Here is a tiny trained network, its code and every weight. The questions are about switching its units off for an input and a target symbol, where a switched-off unit gives its printed mean instead of its output.

import numpy as np


def w(rows, s, z=0):
    codes = np.array(rows[::2]) - 128.0
    scale = np.full(codes.shape[1], s)
    scale[-1] = z or s
    return codes * scale


def f(y):
    return y / 2 * (1 + np.tanh(0.7978845608 * (y + 0.044715 * y**3)))


def softmax(a):
    e = np.exp(a - a.max(-1, keepdims=True))
    return e / e.sum(-1, keepdims=True)


def log_softmax(a):
    a = a - a.max(-1, keepdims=True)
    return a - np.log(np.exp(a).sum(-1, keepdims=True))


def net(x, mask):
    ids = ['ΘΠαγεζλμφ'.index(c) for c in x.split()]
    T = len(ids)
    res = E[ids] + P[:T]
    q, k, v = (res @ M[0].T for M in (Q, K, V))
    z = softmax(np.where(np.tri(T) > 0, q @ k.T / 2**0.5, -1e9)) @ v
    res = res + np.where(mask[0], z, O[0][:, -1]) @ O[0][:, :-1]
    y = f(res @ A[0][:, :-1].T + A[0][:, -1])
    res = res + np.where(mask[1:17], y, B[0][:, -1]) @ B[0][:, :-1]
    return log_softmax(res[-1] @ U[:, :-1].T + U[:, -1])


Q, K, V, O, A, B = {}, {}, {}, {}, {}, {}
E = w([
[67,126,85,201],'Θ',
[186,165,42,170],'Π',
[172,250,93,62],'α',
[57,241,173,72],'γ',
[173,181,184,199],'ε',
[62,142,161,120],'ζ',
[138,83,77,230],'λ',
[81,103,27,74],'μ',
[114,78,115,188],'φ',
],0.018)
P = w([
[31,234,232,154],'0',
[195,98,188,84],'1',
[111,199,51,141],'2',
[180,119,194,90],'3',
[139,192,2,163],'4',
[153,145,224,93],'5',
],0.0089)
Q[0] = w([
[170,66,34,130],'h1',
[3,94,59,53],'h1',
],0.011)
K[0] = w([
[209,55,2,120],'h1',
[12,60,61,52],'h1',
],0.0074)
V[0] = w([
[86,82,130,137],'h1',
[125,200,2,167],'h1',
],0.0076)
O[0] = w([
[72,206,108,1,3],'h1',
[88,165,227,183,253],'h1',
],0.0097,0.0032)
A[0] = w([
[127,154,110,87,88],'n1',
[183,118,103,123,143],'n2',
[74,169,128,151,41],'n3',
[100,71,8,54,63],'n4',
[166,88,198,54,198],'n5',
[157,1,151,106,207],'n6',
[42,41,136,95,162],'n7',
[81,3,174,63,71],'n8',
[204,43,108,182,112],'n9',
[100,101,244,166,149],'n10',
[77,97,31,65,100],'n11',
[50,112,133,157,88],'n12',
[185,156,5,53,50],'n13',
[92,167,96,97,254],'n14',
[95,34,47,156,161],'n15',
[241,179,149,170,106],'n16',
],0.012,0.0057)
B[0] = w([
[91,144,137,133,129],'n1',
[147,124,126,158,143],'n2',
[158,85,149,88,150],'n3',
[183,17,84,220,130],'n4',
[239,148,107,13,144],'n5',
[27,1,112,41,146],'n6',
[146,135,230,169,140],'n7',
[133,75,217,97,131],'n8',
[148,152,71,92,175],'n9',
[83,155,107,51,210],'n10',
[166,112,129,210,131],'n11',
[190,127,170,128,146],'n12',
[120,108,215,160,148],'n13',
[109,103,96,204,166],'n14',
[64,162,181,142,138],'n15',
[107,76,128,169,254],'n16',
],0.0095,0.014)
U = w([
[21,149,189,142,204],'Θ',
[131,139,2,169,164],'Π',
[248,131,213,101,75],'α',
[150,197,60,45,125],'γ',
[185,55,70,57,196],'ε',
[141,71,203,46,103],'ζ',
[48,70,39,93,84],'λ',
[127,23,189,124,2],'μ',
[64,25,131,68,75],'φ',
],0.0078,0.0069)

Each question gives the input, a string of symbols that net reads in full, and the target symbol t.
The units are the heads (2 rows each of Q, K, V and O) and the neurons (one row each of A and B). Each row of codes is followed by its name. A weight is (code - 128) times the scale printed after its matrix; where a second scale follows, it is the last column's (O, A, B and U).
mask holds one flag per unit, heads first, then neurons. A switched-off unit (its flag False) gives its mean, the last column of its rows in O or B, instead of its output. The means were averaged over made-up inputs and are rounded, as every weight is.
A unit's drop is (log p(t) with every unit on - log p(t) with that unit switched off) / (log p(t) with every unit on - log p(t) with every unit switched off).
The circuit of an input: a set's keep is (log p(t) with only the set's units on - log p(t) with every unit switched off) / (log p(t) with every unit on - log p(t) with every unit switched off). Starting from the 12 units with the biggest drops (on a tie, the unit counted first), units are removed one at a time, each time the one whose removal leaves the highest keep (on an exact tie, the one counted first), for as long as the keep stays at least 0.8.
units of the circuit, in order: the units of the circuit, biggest drop first
most important unit: the unit with the biggest drop
k most important neurons: the k neurons with the biggest drops, biggest first
drop of u: that unit's drop, to one decimal
input ε Θ α, target Θ: most important unit : n13
input Π γ ζ λ, target λ: units of the circuit, in order : (n6, n9)
input γ ε Π μ Θ, target Θ: 2 most important neurons : (n15, n9)
input α γ ε ε γ, target Π: units of the circuit, in order : (n14, n13)
input ε Π α γ φ, target Θ: 2 most important neurons : (n15, n5)
input ε ε ζ α, target α: 2 most important neurons : (n13, n5)
input ε Θ α α, target α: 4 most important neurons : (n13, n5, n10, n6)
input ζ ε ζ, target Π: units of the circuit, in order : (h1, n14, n11, n6)
input ε ζ ζ Θ ζ μ, target μ: 2 most important neurons : (n4, n7)
input α Θ ε λ, target λ: 2 most important neurons : (n6, n9)
input γ γ φ ε Θ, target Θ: 2 most important neurons : (n9, n5)
input γ α Π, target Θ: drop of h1 : 0.5
input φ ζ μ ε Π, target Θ: drop of n9 : 0.0
input ζ ε ε ε ζ, target Π: drop of h1 : 0.8
input α ε γ ζ, target ζ: most important unit : n5
